Here is a tiny trained network, its code and every weight. The questions are about switching its units off for an input and a target symbol, where a switched-off unit gives its printed mean instead of its output.

import numpy as np


def w(rows, s, z=0):
    codes = np.array(rows[::2]) - 128.0
    scale = np.full(codes.shape[1], s)
    scale[-1] = z or s
    return codes * scale


def f(y):
    return np.maximum(y, 0)


def softmax(a):
    e = np.exp(a - a.max(-1, keepdims=True))
    return e / e.sum(-1, keepdims=True)


def log_softmax(a):
    a = a - a.max(-1, keepdims=True)
    return a - np.log(np.exp(a).sum(-1, keepdims=True))


def net(x, mask):
    ids = ['αβγεζθμξτψ'.index(c) for c in x.split()]
    T = len(ids)
    res = E[ids] + P[:T]
    q, k, v = (res @ M[0].T for M in (Q, K, V))
    z = softmax(np.where(np.tri(T) > 0, q @ k.T / 3**0.5, -1e9)) @ v
    res = res + np.where(mask[0], z, O[0][:, -1]) @ O[0][:, :-1]
    y = f(res @ A[0][:, :-1].T + A[0][:, -1])
    res = res + np.where(mask[1:9], y, B[0][:, -1]) @ B[0][:, :-1]
    return log_softmax(res[-1] @ U[:, :-1].T + U[:, -1])


Q, K, V, O, A, B = {}, {}, {}, {}, {}, {}
E = w([
[148,174,82,60,107],'α',
[106,204,250,85,4],'β',
[152,154,124,78,117],'γ',
[162,152,115,153,89],'ε',
[152,171,61,113,79],'ζ',
[73,164,93,175,98],'θ',
[60,152,138,156,130],'μ',
[194,216,142,153,183],'ξ',
[145,137,218,121,163],'τ',
[9,184,83,88,151],'ψ',
],0.016)
P = w([
[173,41,96,128,177],'0',
[135,53,108,138,140],'1',
[125,122,87,114,148],'2',
[119,144,91,120,130],'3',
[114,161,98,124,111],'4',
[111,177,105,133,93],'5',
[109,191,114,134,75],'6',
[107,203,131,126,61],'7',
[53,248,84,104,140],'8',
],0.012)
Q[0] = w([
[59,253,75,87,205],'H1',
[193,163,134,91,144],'H1',
[137,138,159,197,175],'H1',
],0.033)
K[0] = w([
[120,240,229,108,6],'H1',
[50,146,138,149,114],'H1',
[141,89,100,51,75],'H1',
],0.027)
V[0] = w([
[131,174,145,252,152],'H1',
[215,126,109,107,95],'H1',
[154,143,238,136,211],'H1',
],0.021)
O[0] = w([
[172,95,11,83,173,253],'H1',
[88,187,141,9,110,193],'H1',
[184,203,36,123,100,193],'H1',
],0.011,0.0042)
A[0] = w([
[129,84,93,108,187,196],'N1',
[112,69,99,178,162,94],'N2',
[221,75,150,145,53,86],'N3',
[146,27,215,110,186,18],'N4',
[125,94,247,106,169,75],'N5',
[149,117,159,100,58,2],'N6',
[146,57,196,46,170,104],'N7',
[144,91,151,71,252,118],'N8',
],0.015,0.0093)
B[0] = w([
[174,36,141,120,133,250],'N1',
[124,200,210,114,185,188],'N2',
[79,127,227,126,108,145],'N3',
[108,160,18,181,193,176],'N4',
[190,98,104,4,131,205],'N5',
[117,100,196,209,240,145],'N6',
[28,171,152,183,124,176],'N7',
[90,117,153,177,65,197],'N8',
],0.02,0.012)
U = w([
[176,123,100,83,89,218],'α',
[165,183,129,78,155,3],'β',
[134,150,140,40,122,17],'γ',
[92,125,153,85,29,172],'ε',
[141,189,139,79,98,140],'ζ',
[160,179,173,27,79,90],'θ',
[126,132,128,118,140,50],'μ',
[104,153,112,71,105,64],'ξ',
[167,127,190,91,133,81],'τ',
[183,253,120,111,82,217],'ψ',
],0.0055,0.0063)

Each question gives the input, a string of symbols that net reads in full, and the target symbol t.
The units are the heads (3 rows each of Q, K, V and O) and the neurons (one row each of A and B). Each row of codes is followed by its name. A weight is (code - 128) times the scale printed after its matrix; where a second scale follows, it is the last column's (O, A, B and U).
mask holds one flag per unit, heads first, then neurons. A switched-off unit (its flag False) gives its mean, the last column of its rows in O or B, instead of its output. The means were averaged over made-up inputs and are rounded, as every weight is.
A unit's drop is (log p(t) with every unit on - log p(t) with that unit switched off) / (log p(t) with every unit on - log p(t) with every unit switched off).
The circuit of an input: a set's keep is (log p(t) with only the set's units on - log p(t) with every unit switched off) / (log p(t) with every unit on - log p(t) with every unit switched off). Starting from all 9 units, units are removed one at a time, each time the one whose removal leaves the highest keep (on an exact tie, the one counted first), for as long as the keep stays at least 0.8.
units of the circuit, in order: the units of the circuit, biggest drop first
unit that matters most: the unit with the biggest drop
k most important neurons: the k neurons with the biggest drops, biggest first
drop of u: that unit's drop, to one decimal
input μ ξ ξ τ μ ζ θ γ, target μ: units of the circuit, in order => H1, N4
input ε μ ε μ γ μ ε, target τ: units of the circuit, in order => H1, N2, N3
input μ ψ β ξ τ, target θ: units of the circuit, in order => H1, N5
input β ξ α ξ ε, target ψ: units of the circuit, in order => N1, H1
input ξ ξ ψ ξ, target β: unit that matters most => N4
input γ θ β, target ξ: units of the circuit, in order => N4, H1, N7, N5
input θ μ ξ ξ ε θ ξ, target μ: units of the circuit, in order => H1, N4
input μ ξ μ γ, target τ: units of the circuit, in order => H1, N2, N1
input γ θ ε μ, target ε: units of the circuit, in order => H1, N8
input ξ θ ψ, target μ: 2 most important neurons => N4, N8
input μ θ ξ, target μ: units of the circuit, in order => N4, H1
input ξ ξ ψ ξ ξ γ ζ γ ξ, target θ: 2 most important neurons => N5, N4
input θ μ ζ ξ ψ, target α: units of the circuit, in order => H1, N1
input β ξ ξ ξ μ ξ μ, target ψ: 4 most important neurons => N1, N5, N8, N3
input μ α α ψ, target γ: units of the circuit, in order => N5, H1, N4
input ξ τ ξ, target ψ: units of the circuit, in order => H1
input γ ψ α, target β: 3 most important neurons => N4, N5, N2
input μ μ τ, target τ: 4 most important neurons => N2, N1, N3, N7
input ε ξ ε α, target ε: 2 most important neurons => N7, N8
input β ξ α ξ ξ ζ, target ψ: unit that matters most => N1
input β ε ξ ζ ε, target ψ: drop of N6 => -0.1
input ξ ξ θ α, target μ: drop of H1 => 1.1
input β ξ μ, target ψ: drop of H1 => 1.1
